[  6 -79 -35 -60  -5 -18  53  55 -21  -9   8  17  -1  13  43  29  15 -21
 -15  34  15   8 -29 -52 -10  18 -17  14  30  42   1  58  -6  -3  27   6
 -29] : 10
[ -2 -38  21  13  13   3 -10 -26  -4  -4  -2 -37   0  -9  -9  -5   1 -25
  58 -13 -12  -8  -1  27 -52  -3  32 -16  47 -53 -32  -7 -16  21  11 -17
  12] : 6
[ 10 -35 -18 -49  24  28  -4  19   1  11  19 -33  20  20  -4  -3  44 -49
  23  36  -6  10  -5  -7 -11  41   6 -14  -2 -13 -36 -15 -33 -10  -4   0
  14] : 7
[  5 -32  13  18  41 -10 -44 -34 -12 -12  30 -48  -8  -3 -17   1  10 -27
  50 -12  -2 -18  17  34 -38 -22  37 -30  33 -57 -45 -29  -5   8   7 -13
  18] : 2
[  1 -50 -20 -75  12  24  75  10 -11  -1  -6  -1  24  22  32  12  30 -37
 -17  26   9  16 -45 -17 -11   3  -5  15  32  21  30  63 -26  15  23  -2
 -11] : 4
[-12 -30  -1 -12  22 -21  16 -32 -23 -10 -17  -7  -2  15  36   7 -10  -7
  12  -8  28 -15 -27   2 -46 -23  42  12  70 -31  15  68  -4  48  28 -21
   1] : 4
[ -2  -6   3  19  36 -11 -45   4 -25  14  19 -78   1   3  -9  -8  24 -44
  59 -24  -2 -32   8  48 -52   1  50 -38  35 -74 -41 -39   7  11   8  -4
  25] : 4
[-24 -39  -1  11  14 -27 -20  21 -39   0  16 -29 -12  27   9  -4  14 -10
  17 -20   5 -28  -2   8 -36  -9  14 -22  41 -35  -5  -8  30   5  25 -22
  16] : 3
[-17  -3 -20  15  24  -4 -56  -6 -15  14  27 -62   3   8  -3 -21  28 -37
  61 -30  -2 -24  30  30 -40 -14  44 -17  16 -54 -50 -25   9  12   3 -18
  31] : 11
[  0 -28  17  62  27  -8 -72  -3   5  13  46 -63  -4 -13 -19   8  27 -43
  57 -27 -16 -30  33  29 -55   4  36 -36 -10 -66 -74 -72  36 -18  -3   1
  13] : 8
[  5 -20  -3 -10  25  30   3  11  19  17  23 -35  26  -7 -14  -4  48 -73
  19  15 -19   2  -4  23  -9  35  -7 -36   1 -16 -50 -85  -1 -33   8  14
   3] : 1
[  9 -26 -15 -37  27  -7   1  33   5   8  26 -19   1   7   2   6  14 -65
  30  28  -6   8   6  16 -11  25  -5 -17  21 -15 -40 -35 -12 -20  11  14
   6] : 10
[-13 -89   3   3  25 -16  15   1 -32 -15  -2 -30   2  10  35  19  24 -12
  37 -26   4 -24 -16  18 -35   5  13 -27  52 -29 -13  32  10  20  17 -31
   7] : 6
[ 16 -40 -16 -51  34  21  33  17  19  -1  19 -20   6  18   9  -1  26 -77
  28  19  12   4  -2  16  -3  11   2   1  20  -8 -25  -9 -37 -16   2   3
 -11] : 10
[  23   33   -8  -11   25   70  -27  -12   28   19   35  -56   21    6
  -46  -19   31  -62   42   24    2   17   29   47  -17   29   20  -28
  -48  -52  -74 -103  -16  -40   -9    7    9] : 9
[-26 -51   7  -6  36 -35  -5 -14 -48 -11   6 -29  -4  -1  25  18  12 -16
  18 -15   5  -7 -13  18 -45 -15  23 -21  44 -25  -1  26   6  16  20 -30
   5] : 4
[ 20 -14 -15 -41  14  25 -21   9  27   9  28 -36  13  -9 -42   0  23 -67
  45  46 -18   9  11  10 -18  42 -12 -20  -6 -15 -70 -59 -14 -32   6  23
   0] : 2
[  6 -18 -27 -32  18  33 -18   0  15  -4  34 -24  22 -15 -27   1  39 -48
  22  47 -17  16  21  13   0  36 -30 -26 -35  -8 -71 -51 -10 -39   3  18
  -7] : 2
[  4 -10 -13 -54   9  32  22  26  25   5  10 -12  22  28  12   2  33 -62
  -1  19   7 -10 -24 -22   3  33  -2   7  13   4  -5  39 -30   4  10  -8
   3] : 8
[ -3 -65 -17 -66  13  -3  58  32  -7  -9   3  12   7  15  35  22  13 -40
   4  28  11  27 -21 -22 -20  16 -11   5  41  26 -13  22 -22 -16  13  -6
 -23] : 10
[   2  -54   -8 -114   -5   35   95   23   11    5  -28   30   18   37
   30   17    6  -33  -23   20   19   34  -60  -43   -2    8    3   27
   56   46   49  108  -37   23   31  -19   -8] : 11
[-10 -43  -7 -55  25   7   1  32  -1   7   8   4  16  21  15  18  49 -32
  18  30 -17  25  -9  -3 -10  27 -22 -11  -2  20 -29  -7 -11 -28  -8  -4
  16] : 7
[ -9 -46  -3 -23   1 -26  22 -12 -44  -3  -8  -3 -10  36  54   4  -4  -4
   8 -13  13  -5 -42 -19 -58 -23  51  -4  94 -19  35  65  19  50  22 -29
   6] : 3
[  0  -7 -19 -82 -23  28  61  31 -15 -14 -18  24  19  28  43  14  13 -26
 -19  27   3  18 -56 -35  -1  15  -9  24  46  43  49  97 -24  27  21 -12
 -15] : 9
[-10 -27  10   2  18  -8 -22  -6 -25  -5  17 -26 -11   6  23   1  22 -12
  37 -32   3  -3   3  36 -34 -32  40 -21  42 -24 -20   0  10   8   7 -31
  11] : 11
[ -8 -53   6 -12  20 -14   6 -25 -16 -14  -8  -9   2  14  15   8  -2 -14
  24 -15   0 -19 -19 -11 -53 -23  33   9  80 -31   5  77 -14  44  23 -17
  11] : 2
[ 13  46 -20 -38  31  44 -11  -9  32  19  27 -42  19  22 -23 -30  32 -67
  30  19   8   9  10  41  -1  17   6  -9 -17 -20 -43 -68 -30 -26 -18   0
  15] : 9
[  1 -37  13  25  15  -9 -41 -15 -18  -9  12 -46  -4 -17 -21  12   3 -18
  54  -4 -19 -19   6  10 -56   4  29 -28  37 -57 -38  -9  14  14   9  -4
   5] : 2
[  1 -60 -21 -62  -3  18  41  26  -7   2  11 -14  12  37  36   4  25 -43
  -5  28  10   5 -39 -21 -23  18  -3  -6  36   7   9  23   2  16  30   2
 -17] : 3
[ 12   0 -17 -81 -10  41  76 -13  14  -1 -24  36  22  29  22  -4  -2 -24
 -29  26  23  24 -55 -32  -8  -1   3  33  47  32  49  96 -34  31  30  -2
 -15] : 9
[ 17 -11 -22 -56  11  15  29  14  10  -4  -9   5   4  14   8   4  12 -31
   9  21  10  14 -30   7  17  24 -12   0  18  -9  -1   4 -28 -15   2   8
   9] : 0
[ 18 -38 -25 -58   0  24  20   4  10  -4   8  -7   9  18  12  25  11 -58
  15  38  16  25 -22  -4 -10  10  14  -1  13  23  -7  27 -13  -3  23   0
  -9] : 9
[-17 -61   5 -34  10  -8  29 -31 -43 -17   2  -6  -4  28  56   2  -9 -19
   2 -25  11  -3 -33 -11 -47 -23  44  -2  89 -23  40  70  -1  56  28 -38
 -11] : 3
[  8 -22   6  19   9  -3 -37 -14 -24  -2  31 -40  -9  -2  17  10   5 -26
  47 -23  -4  -6  10  43 -51 -21  47 -24  40 -34 -43 -32  17  -2   4 -12
   1] : 9
[-14 -32   0  -5  13 -37   0  16 -55  -8   5 -19 -10  -3  24  11  18   1
  14 -13  -5 -12 -30  12 -40 -24  12  -6  57 -12  10  22  10  11  10 -11
   5] : 4
[ -8 -10  12  33  40  -5 -48 -23 -21   4  16 -50   1  16  -8 -22  15  -5
  43 -17   9 -29  16  18 -48   7  44 -19  34 -73 -42 -36  -6  18   1 -22
  32] : 7
[-13 -58   6  -9  15 -34 -27  -6 -20 -27  15  -8  -9 -10  19  19 -10   1
  27 -14  12  -5 -11  24 -26 -26  15  -2  30 -37   1  17  10  15  22   2
  -4] : 5
[  7 -34 -30 -86 -19   3  35  52   8 -17   0  29  13  20  39  16  17 -51
  -6  37   9  17 -31  -9  14  26 -15  26  24  35  19  60 -20   0  32  16
  -7] : 5
[  7 -17 -17 -42  14  23  19   1  33   8  18   2  20  10   6   7  32 -25
 -11  27  12   8 -31 -20   8  -1 -23  -3 -14  20  -7   7 -14  -8   3  14
  -9] : 8
[-18 -30   9 -13  20 -11 -16 -11 -30  -6   6 -47  -1  25  44   1   8 -39
  41 -36  -1  -5  -9  23 -52 -37  59 -10  73 -23   2  35 -24  46  12 -43
  26] : 11
[  7 -33  -9 -54  13  46  36  14   6  14   9 -27  20  23   1  -5  35 -62
   9  20  -1  22 -19   0 -21  14  20  -4  18 -10  -4  20 -26   7  24 -11
  14] : 11
[ -5 -25   0  66  32 -15 -49 -12 -21  17  25 -72   7 -13 -13  -4  16 -36
  38 -26 -17 -31  12  23 -52  12  48 -39  25 -77 -53 -86  23   3  -3  -2
  25] : 1
[   6  -53   -2 -102  -13   15  101   11   -3  -18  -21   44   16   28
   76   22   21  -17  -23   29    7   23  -69  -43    1   10  -20   21
   58   78   41  106  -38   34   20  -25  -19] : 6
[-16 -34  14   8  10 -33 -42  -2  -9 -21   2 -21  -5   5  36  18  -4  -5
  59 -21  14 -25 -11  23 -61 -27  39   3  48 -46 -16  19  18  34  20  -6
   9] : 5
[ 18 -41 -20 -52  17  37  14  21  17  13   8 -29  22   7  -3   7  40 -52
  35  29  -4   7 -10  22  -1  45 -12 -35  -6 -10 -52 -20 -19 -21  10   7
   6] : 6
[ -3   1 -33 -58  10  33  49  -3  11   1 -15  22  36  13  29  -1  29 -43
 -27  27   5  21 -39 -25  13  25 -11  11  14  23   8   8 -25   4  -6   5
  -5] : 1
[ -8 -29   1  32  21 -25 -73   8 -20  10  38 -62 -19 -14 -29  -7  28 -36
  79 -25 -13 -16  36  43 -47 -12  35 -29   9 -56 -62 -67  39 -19   5 -11
  22] : 11
[ 19 -50 -13  29  24 -16 -50 -17  -8   6  24 -65 -15 -10 -11   8   9 -13
  65 -18   7 -23  20  25 -42  10  48 -26   2 -84 -65 -43  11 -13 -10  -8
  12] : 0
[  2 -39 -12 -53  22  11  58   8  11   1  11 -14  11  19  13  -7  24 -55
  14  29   6   6 -12 -21 -19  15   3  17  32  -2  -1  32 -38   5   8 -18
  -8] : 10
[-16 -94   3  12 -19 -56  15  34 -59 -51 -14  16 -19  15  83  54   4   8
  -5 -17  -6 -10 -40 -23 -22 -33   5  16  55  16  49 101  12  44  34 -16
   5] : 0
[  6 -50 -20 -58   4  32  55  -3  11  -5  -8  18  25   6  36   8  25 -55
 -16  25   3  19 -39 -18  -5  25  -4  19  37  13  -6  17 -30  -1   6  -1
 -27] : 1
[ 20   0 -48 -50   8  40  10  17   3  26  29 -32  14  -1 -25  -7  29 -28
   5  26   7  -1  -9   1   8  43 -12  -9 -16  -5 -39 -30  -7 -41 -16   5
 -13] : 9
[ 26 -24   2 -36  46  61  23  -7  41  26  18 -42  27  23 -25 -18  44 -85
  39   9  -4   9  10  50  -6  29  17 -34  -7 -38 -53 -52 -34 -20   9   4
  33] : 6
[  9   3 -22 -81  -4  45  49  15   6   3  -8   4  17  31  14   9  10 -17
  -5  29  24  12 -41 -18   1  10   1  18  29  22   5  47 -44  -4   0 -19
  -7] : 9
[  2 -17  -9 -97  19  39  55 -14   9   7  -5   7  18  34  38  -2  28 -51
   3  16  16  42 -28   1 -11   1  29   0  40  24   5  56 -46  10   9 -39
   6] : 11
[  1 -25 -16 -59 -10  31  41   6  18  -5   1  12  25  20  33  15  23 -52
 -10  35   1  13 -39 -55 -18  14  -3  29  16  31  12  74 -33  23  17  -7
  -9] : 8
[-13 -54   9 -14  -1 -13  16 -22 -15 -39 -30   5   1  17  30  17 -10  -9
  34  -8  10 -19 -25 -20 -49 -27  22  23  85 -12  23 102 -15  53  30 -24
  -6] : 2
[-17 -64  -9  -2   0 -16  18 -36 -28 -29 -12  11   7  10  43  23 -14 -11
   2 -28  26   0 -14 -39 -39 -28  47   8  59  -2  28  97   0  41  35 -32
  -8] : 8
[  3  -8 -19 -71   9  36  66 -22   9  -4 -22  23  34  22  43  -6  17 -57
 -10  17  13  21 -44 -25  -9  18  17  14  62  15  16  32 -34  23  14 -10
  -7] : 1
[ -1 -56   1   3   8  -9  -1 -12 -28 -15   6 -20  -5  -9  22   4  21  -3
  43 -19   1 -22  -4  12 -31   6  18 -19  37 -30 -26  24  12  15  12 -25
  -6] : 6
[ -1 -58   1 -14  11 -32  -4 -27 -31 -27   2 -15  -7   7  38  17 -13 -41
  39  -8  -8 -10 -15  -4 -58 -20  46   6  99 -16   0  64 -11  49  19 -20
   6] : 2
[  9 -45  -1 -45  -2   9  56  36  21 -15 -16  27   7  24  43  21  18 -56
  16  37  -3  18 -31  -4 -17   3  -8  18  48  17  16  64 -17  15  30  13
 -13] : 10
[ 17   5  -5 -59  34  50  44  -5  38  10   5  -8  15  23 -16 -22  23 -77
  30  20  20  19   8  18  -8  11  25  -2  22 -18 -32  -6 -59 -22   8 -11
   0] : 10
[-16 -69   4   6   0 -18  25  -2 -30 -25  -6   0  12  14  78  17  28 -21
   6 -18  -8 -24 -44 -13 -43 -24  18  15  82 -11  21  56  10  53  26 -14
  -9] : 1
[ 10 -63 -24 -57  16  10   6  22 -13  -8  21  -2  10  15  24  19  40 -19
  -4  38  11  19 -20 -23   6  19 -17  -7 -12  27 -20   0 -15 -11  -1   8
 -11] : 7
[ 14 -40 -21  -1  35  17 -41  31   2  14  49 -44   9   3 -32  -7  70 -47
  27  43 -13   6  23  24  -1  43 -21 -36 -55 -27 -73 -96   7 -51  -2  23
  16] : 7
[-21 -47  11  13   4 -32  12  -6 -25 -23   1   3   2  21  63  13  19  -2
   6 -26  -6 -22 -37 -19 -44 -40  14  22  69 -13  43  85  11  54  13 -24
   4] : 8
[ -7  -5 -12 -24   5 -41 -29  -7  -9 -20   2  10 -11  -4  23  -3  -7  -9
  44  -3  10  -5 -14  28 -24 -23  13  17  52 -27   6  17   8  15   6   5
   5] : 5
[-15 -45  10  30  34 -28 -62 -10   6  -4  28 -61  -1   0  -7   6   7 -35
  80 -23  14 -33  33  45 -64  -1  44 -20  13 -75 -68 -58  28  -5  18  -9
  20] : 5
[ 26  -1 -19 -56  34  51  23 -25  27  25   8 -28  25  -1 -34 -30  26 -54
  32  15   5  20   3  35   4  55   8 -40  -1 -42 -48 -52 -23 -23  -4   8
   6] : 6
[  0 -24  -2  15  11 -21  -8 -11 -44 -22  -3 -11 -12   3  44   5   8   3
  21 -11   1  -5 -22  19 -33   8  34 -19  60 -63  -3  26   8  24  12 -20
  16] : 0
[ 11 -11 -14 -84  22  46  41 -15  26  22  13 -31  13  38 -12 -32  25 -69
  17   4  19  16  -8   9  -8  14  31 -15  25 -11  -6 -10 -40 -13  -2 -20
  -5] : 3
[  2 -21  22  34  49   7 -60 -23  -2  13  28 -60   0   9 -29 -20  19 -33
  59 -34   4 -27  42  45 -44  13  46 -37  15 -78 -67 -73  -2 -10   3 -12
  24] : 7
[-22 -84  12 -36  -2 -12  40  -4 -40 -17 -14   6  -8  33  47  19 -11 -17
   4 -26  10  -2 -35 -23 -51 -26  41   9  93  -6  45  94   0  40  33 -42
  -7] : 3
[-13 -88 -22 -58 -14 -15  74  81 -24 -22  -2  43   1   6  63  50  30   3
 -35  41   1  10 -54 -50   2  15 -64  20  26  70  18  76   0 -13  16   5
 -45] : 10
[  3 -21   7   2  22 -21   7 -16 -26  -4 -16 -26  -8  20  39  -1  10  -4
  25 -24   7 -22 -36  -5 -49   4  54  -2  62 -65  22  62  -3  50  -3 -31
  24] : 0
[  2 -22 -26 -60  17  13  32  27  -7  14   3 -12  22  11  19  13  34 -50
   1  43  -1  10 -34   2 -15  37 -10 -16  22   7 -12  17  -2  -3  28  12
   5] : 4
[-12 -70  -8   7  -1 -30 -14  22 -34 -11  10 -15 -16   5   7  12   8 -34
  32  -9  -8   7   2  20 -33 -24  22   1  51 -18  -4  15  14   2  35 -10
  19] : 11
[-21 -59 -13  26   8 -23 -17   0 -29 -15   0 -15   6  -4  22  22  10  -3
  15 -19  16 -25  -4 -17 -28  -4  17 -10  27 -19 -30 -11  25   5  21 -11
  -7] : 1
